Below are the code and all the weights of a small trained network. Each question names an input and a target symbol and asks about switching units off, where a switched-off unit gives its printed mean instead of its output.

import numpy as np


def w(rows, s, z=0):
    codes = np.array(rows[::2]) - 128.0
    scale = np.full(codes.shape[1], s)
    scale[-1] = z or s
    return codes * scale


def norm(h):
    return h / np.sqrt((h * h).mean(-1, keepdims=True) + 1e-5)


def f(y):
    return np.maximum(y, 0)


def softmax(a):
    e = np.exp(a - a.max(-1, keepdims=True))
    return e / e.sum(-1, keepdims=True)


def log_softmax(a):
    a = a - a.max(-1, keepdims=True)
    return a - np.log(np.exp(a).sum(-1, keepdims=True))


def net(x, mask):
    ids = ['ΔΞΠαβγεζηλμσφω'.index(c) for c in x.split()]
    T = len(ids)
    res = E[ids] + P[:T]
    u = 0
    for l in range(2):
        q, k, v = (norm(res) @ M[l].T for M in (Q, K, V))
        z = softmax(np.where(np.tri(T) > 0, q @ k.T / 3**0.5, -1e9)) @ v
        res = res + np.where(mask[u], z, O[l][:, -1]) @ O[l][:, :-1]
        u += 1
        y = f(norm(res) @ A[l][:, :-1].T + A[l][:, -1])
        res = res + np.where(mask[u : u + 4], y, B[l][:, -1]) @ B[l][:, :-1]
        u += 4
    return log_softmax(norm(res)[-1] @ U[:, :-1].T + U[:, -1])


Q, K, V, O, A, B = {}, {}, {}, {}, {}, {}
E = w([
[124,123,145,156,94,114,160,165],'Δ',
[149,105,188,125,111,66,125,155],'Ξ',
[117,127,132,211,125,161,162,158],'Π',
[137,102,133,155,105,143,154,150],'α',
[152,182,65,115,114,92,155,130],'β',
[75,166,79,93,156,109,198,113],'γ',
[163,89,131,140,98,158,137,115],'ε',
[211,255,137,137,203,140,174,85],'ζ',
[151,124,134,122,94,138,146,161],'η',
[83,136,98,103,163,69,127,93],'λ',
[151,87,39,163,148,71,164,240],'μ',
[98,99,137,152,102,147,165,129],'σ',
[97,167,46,161,143,113,80,93],'φ',
[145,94,141,135,113,133,125,139],'ω',
],0.029)
P = w([
[49,99,139,31,49,188,89,137],'0',
[143,129,181,185,177,80,215,126],'1',
[167,128,185,185,188,62,159,161],'2',
[216,139,160,238,151,83,211,95],'3',
[156,98,172,201,148,81,182,150],'4',
[196,117,165,211,148,81,206,155],'5',
[167,77,159,209,116,90,198,142],'6',
[208,97,133,249,106,96,185,138],'7',
[177,69,139,214,102,94,187,154],'8',
[179,59,129,222,104,98,184,157],'9',
[209,67,127,234,106,117,176,174],'10',
],0.011)
Q[0] = w([
[124,169,76,132,236,68,138,88],'0.h1',
[85,87,249,199,3,204,153,156],'0.h1',
[100,165,141,99,210,213,57,86],'0.h1',
],0.037)
K[0] = w([
[191,186,84,130,186,96,189,70],'0.h1',
[3,41,153,104,23,196,51,115],'0.h1',
[185,98,198,220,203,203,87,32],'0.h1',
],0.034)
V[0] = w([
[175,32,200,28,178,45,160,48],'0.h1',
[151,119,28,237,160,251,121,71],'0.h1',
[180,106,63,33,110,180,49,96],'0.h1',
],0.021)
O[0] = w([
[204,110,92,103,96,102,30,54,1],'0.h1',
[140,192,98,205,185,249,123,181,17],'0.h1',
[171,73,111,86,206,174,152,90,47],'0.h1',
],0.017,0.0097)
A[0] = w([
[42,220,100,85,201,113,104,96,122],'0.n1',
[193,230,190,102,198,151,133,89,3],'0.n2',
[79,99,2,129,172,70,92,192,117],'0.n3',
[183,103,94,130,173,159,96,99,68],'0.n4',
],0.049,0.0034)
B[0] = w([
[106,185,122,212,211,130,115,4,222],'0.n1',
[213,142,146,59,64,179,161,143,247],'0.n2',
[103,154,88,95,212,93,98,242,246],'0.n3',
[110,130,90,112,91,74,130,181,183],'0.n4',
],0.039,0.011)
Q[1] = w([
[102,87,71,139,99,63,144,175],'1.h1',
[144,82,135,93,76,97,197,63],'1.h1',
[148,37,197,182,3,218,188,188],'1.h1',
],0.038)
K[1] = w([
[46,158,101,113,106,52,103,170],'1.h1',
[65,73,119,3,119,113,105,35],'1.h1',
[41,33,159,100,76,228,200,161],'1.h1',
],0.035)
V[1] = w([
[116,193,150,129,74,134,132,129],'1.h1',
[78,134,160,103,128,211,112,177],'1.h1',
[225,80,168,255,146,94,184,149],'1.h1',
],0.034)
O[1] = w([
[63,121,168,90,88,175,131,123,201],'1.h1',
[100,22,99,88,124,145,62,64,70],'1.h1',
[136,121,41,192,8,27,218,172,3],'1.h1',
],0.018,0.0043)
A[1] = w([
[109,217,92,97,138,81,58,119,136],'1.n1',
[154,169,152,124,80,209,63,27,2],'1.n2',
[129,169,136,191,23,134,63,152,121],'1.n3',
[133,254,95,137,192,131,27,21,123],'1.n4',
],0.045,0.009)
B[1] = w([
[94,131,82,203,160,176,101,178,244],'1.n1',
[218,149,145,243,109,38,148,158,173],'1.n2',
[159,166,141,122,135,211,26,81,165],'1.n3',
[37,212,81,90,101,133,211,5,251],'1.n4',
],0.033,0.029)
U = w([
[86,136,214,84,104,102,153,155,150],'Δ',
[155,141,77,64,131,20,48,74,120],'Ξ',
[75,149,148,216,159,172,159,139,43],'Π',
[125,37,82,84,150,133,89,65,209],'α',
[161,95,46,108,127,34,199,131,28],'β',
[222,234,154,133,119,104,154,132,73],'γ',
[175,143,74,2,106,123,115,146,153],'ε',
[152,137,149,90,133,168,27,86,239],'ζ',
[184,115,149,67,233,118,120,78,203],'η',
[95,168,64,82,163,111,148,30,166],'λ',
[105,105,71,141,15,107,106,129,2],'μ',
[138,82,170,226,171,83,87,78,80],'σ',
[160,86,140,104,148,219,194,141,118],'φ',
[135,147,100,107,191,101,90,206,230],'ω',
],0.0087,0.0029)

Each question gives the input, a string of symbols that net reads in full, and the target symbol t.
The units are the heads (3 rows each of Q, K, V and O) and the neurons (one row each of A and B). Each row of codes is followed by its name. A weight is (code - 128) times the scale printed after its matrix; where a second scale follows, it is the last column's (O, A, B and U).
mask holds one flag per unit, layer by layer, with each layer's heads first. A switched-off unit (its flag False) gives its mean, the last column of its rows in O or B, instead of its output. The means were averaged over made-up inputs and are rounded, as every weight is.
A unit's drop is (log p(t) with every unit on - log p(t) with that unit switched off) / (log p(t) with every unit on - log p(t) with every unit switched off).
The circuit of an input: a set's keep is (log p(t) with only the set's units on - log p(t) with every unit switched off) / (log p(t) with every unit on - log p(t) with every unit switched off). Starting from all 10 units, units are removed one at a time, each time the one whose removal leaves the highest keep (on an exact tie, the one counted first), for as long as the keep stays at least 0.8.
units of the circuit, in order: the units of the circuit, biggest drop first
most important unit: the unit with the biggest drop
k most important neurons: the k neurons with the biggest drops, biggest first
top k neurons in layer l: the k neurons of layer l with the biggest drops, biggest first
drop of u: that unit's drop, to one decimal
input Ξ γ Δ ζ φ Ξ η, target Ξ: 3 most important neurons : 0.n1; 1.n4; 0.n2
input Δ Δ ε, target Δ: 3 most important neurons : 1.n4; 0.n3; 1.n1
input ζ Δ β β Δ Δ Δ Δ β Ξ, target ζ: units of the circuit, in order : 1.n3; 0.h1
input ζ Δ β Π Δ μ λ Δ β ζ β, target ω: 2 most important neurons : 0.n1; 1.n4
input α β ω ω, target α: 2 most important neurons : 0.n3; 0.n1
input ζ ζ Δ β σ ζ Π, target ζ: most important unit : 1.n3
input ω Δ β ζ σ ζ σ Δ, target ω: 2 most important neurons : 0.n4; 0.n1
input η σ β μ β α μ ζ Δ, target η: 4 most important neurons : 0.n1; 1.n4; 0.n3; 1.n1
input ε ζ Δ γ ω Δ γ σ β η, target ε: top 2 neurons in layer 0 : 0.n4; 0.n2
input η Δ α α, target η: top 2 neurons in layer 0 : 0.n1; 0.n3
input ω β Δ, target ω: units of the circuit, in order : 0.n4; 0.h1; 1.n4
input Ξ ζ Δ β ζ λ Π Δ, target Ξ: 2 most important neurons : 0.n1; 1.n4
input Π ω ζ φ σ ζ ε Δ β ω, target Π: 2 most important neurons : 1.n4; 0.n2
input β ω Δ Δ μ Δ β σ ε, target β: most important unit : 0.h1
input β Δ ε ε, target β: 3 most important neurons : 0.n1; 0.n3; 1.n4
input Δ β Δ ω, target Δ: 2 most important neurons : 1.n4; 0.n3
input ζ μ Δ, target ζ: 2 most important neurons : 1.n3; 1.n4
input η ω Δ, target η: 2 most important neurons : 0.n1; 1.n4
input σ Δ γ Δ γ σ, target σ: 4 most important neurons : 0.n3; 0.n1; 1.n2; 1.n4
input Ξ Δ σ, target Ξ: units of the circuit, in order : 0.h1
input Δ β Δ ζ β Π ζ Π γ Π, target Δ: 2 most important neurons : 1.n4; 1.n1
input ω η η ζ Δ β α η ζ ω, target ω: top 3 neurons in layer 0 : 0.n4; 0.n1; 0.n2
input μ σ ζ ε μ μ ω β φ Δ, target μ: 2 most important neurons : 0.n3; 1.n4
input β Δ ω σ μ β α, target β: top 2 neurons in layer 1 : 1.n4; 1.n1
input α η ε β σ, target α: top 3 neurons in layer 0 : 0.n3; 0.n1; 0.n2
input φ σ ε Δ, target φ: drop of 1.h1 : 0.1
input ζ ω β ζ β μ ω φ ω α, target ζ: most important unit : 1.n3
input ε ω Ξ φ Δ β η Δ Δ, target ε: drop of 0.n4 : 0.6
input μ Δ σ Δ ε ω β ζ, target γ: drop of 1.n2 : 0.3
input Ξ β γ α β Ξ Π β λ Δ Ξ, target Ξ: drop of 0.n1 : 0.4
